Below is a small trained network, with its code and all its weights. Each question gives an input and a class and asks what happens when units are switched off, that is, made to give their printed mean instead of their output.

import numpy as np


def w(rows, s, z=0):
    codes = np.array(rows[::2]) - 128.0
    scale = np.full(codes.shape[1], s)
    scale[-1] = z or s
    return codes * scale


def f(y):
    return np.maximum(y, 0)


def log_softmax(a):
    a = a - a.max(-1, keepdims=True)
    return a - np.log(np.exp(a).sum(-1, keepdims=True))


def net(x, mask):
    res = np.array(x, float).reshape(1, 7) / 4 @ E
    y = f(res @ A[0][:, :-1].T + A[0][:, -1])
    res = res + np.where(mask, y, B[0][:, -1]) @ B[0][:, :-1]
    return log_softmax(res[-1] @ U[:, :-1].T + U[:, -1])


A, B = {}, {}
E = w([
[95,54,241,176,176,2,114,164,189,170],'x0',
[83,97,158,165,188,213,181,166,53,216],'x1',
[73,54,218,60,26,166,104,155,42,59],'x2',
[96,135,139,228,184,126,58,33,5,116],'x3',
[50,192,73,142,157,62,77,146,44,80],'x4',
[43,88,128,198,11,97,124,141,103,188],'x5',
[197,73,106,234,54,101,89,199,99,186],'x6',
],0.0079)
A[0] = w([
[115,180,87,84,82,110,121,76,87,61,255],'n1',
[131,134,107,201,79,186,65,198,116,119,162],'n2',
[165,149,132,200,43,97,116,151,147,176,204],'n3',
[62,78,160,57,78,121,117,126,134,136,209],'n4',
[128,174,82,185,99,137,128,157,144,191,198],'n5',
[148,13,215,59,149,109,90,151,96,193,171],'n6',
[112,158,150,175,212,51,77,73,103,160,208],'n7',
[216,229,102,80,121,178,130,79,121,144,152],'n8',
[106,110,37,88,124,186,209,131,69,94,231],'n9',
[1,97,130,82,85,111,156,185,116,167,209],'n10',
[182,156,108,29,122,106,143,133,196,75,237],'n11',
[141,129,100,207,95,61,132,163,164,165,231],'n12',
[170,226,107,63,127,160,185,98,145,120,142],'n13',
[181,142,133,170,127,92,144,171,148,206,120],'n14',
[149,45,198,171,120,122,137,166,90,160,187],'n15',
[188,114,105,136,86,57,153,121,151,168,120],'n16',
[107,155,136,154,171,85,105,49,78,144,144],'n17',
[188,133,130,79,66,21,86,147,166,69,156],'n18',
[207,164,90,184,94,180,111,58,133,68,183],'n19',
[192,43,193,100,119,53,105,130,149,62,199],'n20',
[78,123,140,45,205,113,89,58,181,145,238],'n21',
],0.0085,0.0034)
B[0] = w([
[118,201,153,121,95,143,47,135,32,96,231],'n1',
[153,112,96,143,56,135,107,85,122,198,209],'n2',
[159,86,103,152,89,60,105,142,122,217,226],'n3',
[83,190,121,105,64,145,144,157,133,133,219],'n4',
[113,68,9,175,130,108,130,83,127,159,206],'n5',
[71,133,202,117,46,184,189,146,225,147,229],'n6',
[76,138,175,205,199,92,176,56,88,92,248],'n7',
[182,123,71,98,231,179,98,85,107,106,225],'n8',
[162,138,83,61,140,203,109,58,65,176,223],'n9',
[3,145,107,59,41,130,95,147,125,183,235],'n10',
[201,146,119,33,227,116,116,225,192,34,248],'n11',
[133,60,63,194,154,41,107,143,150,155,233],'n12',
[171,98,118,76,196,178,103,209,117,106,218],'n13',
[199,67,103,162,141,75,174,171,226,168,192],'n14',
[92,96,169,170,46,167,153,97,179,194,230],'n15',
[145,138,83,174,156,91,118,151,192,131,187],'n16',
[68,124,186,209,164,122,144,59,89,88,215],'n17',
[165,193,175,109,113,39,79,168,182,63,229],'n18',
[191,119,77,172,154,127,77,102,75,96,222],'n19',
[143,149,164,141,48,90,173,109,232,45,222],'n20',
[89,197,117,167,176,157,213,172,114,60,218],'n21',
],0.0075,0.011)
U = w([
[31,156,171,224,206,96,172,63,65,65,240],'0',
[1,175,78,50,54,141,85,141,78,151,119],'1',
[141,29,42,210,100,23,130,133,166,217,178],'2',
[190,136,62,126,99,204,26,57,42,88,103],'3',
[163,108,81,34,216,238,222,212,181,91,43],'4',
[68,58,221,116,42,191,216,172,212,177,189],'5',
[161,195,149,102,98,36,74,199,190,2,3],'6',
],0.0075,0.0029)

Each question gives the input, the list of numbers given to net, and the class t.
The units are the neurons (one row each of A and B). Each row of codes is followed by its name. A weight is (code - 128) times the scale printed after its matrix; where a second scale follows, it is the last column's (A, B and U).
mask holds one flag per neuron, in row order. A switched-off neuron (its flag False) gives its mean, the last column of its row in B, instead of its output. The means were averaged over made-up inputs and are rounded, as every weight is.
A unit's drop is (log p(t) with every unit on - log p(t) with that unit switched off) / (log p(t) with every unit on - log p(t) with every unit switched off).
The circuit of an input: a set's keep is (log p(t) with only the set's units on - log p(t) with every unit switched off) / (log p(t) with every unit on - log p(t) with every unit switched off). Starting from the 12 units with the biggest drops (on a tie, the unit counted first), units are removed one at a time, each time the one whose removal leaves the highest keep (on an exact tie, the one counted first), for as long as the keep stays at least 0.8.
units of the circuit, in order: the units of the circuit, biggest drop first
k most important neurons: the k neurons with the biggest drops, biggest first
drop when u is switched off: that unit's drop, to one decimal
input [-7,4,-3,5,8,4,-7], class 3: units of the circuit, in order	n9
input [3,-4,3,2,2,6,-8], class 1: 2 most important neurons	n10; n4
input [-5,8,-1,-4,-7,7,3], class 2: 2 most important neurons	n5; n3
input [1,3,7,-5,5,3,5], class 5: 3 most important neurons	n6; n15; n1
input [0,-4,-1,4,4,-8,-7], class 0: 4 most important neurons	n7; n17; n1; n21
input [8,-4,-2,5,-2,7,-3], class 0: 4 most important neurons	n7; n17; n2; n21
input [-5,-6,4,1,3,-8,-6], class 4: 2 most important neurons	n11; n13
input [-2,-8,3,4,7,5,2], class 3: 2 most important neurons	n11; n1
input [-2,4,5,5,-6,7,6], class 5: 2 most important neurons	n6; n15
input [-3,5,5,-2,-2,6,-3], class 1: 2 most important neurons	n10; n9
input [8,0,5,-1,2,5,4], class 5: drop when n6 is switched off	0.2
input [5,5,2,4,-2,-4,1], class 5: drop when n6 is switched off	0.3
input [1,-1,-4,-4,7,8,-7], class 1: drop when n10 is switched off	1.1
input [-7,6,-1,0,-3,-2,2], class 3: drop when n14 is switched off	0.0
input [4,-5,8,-3,-3,1,6], class 5: units of the circuit, in order	n6
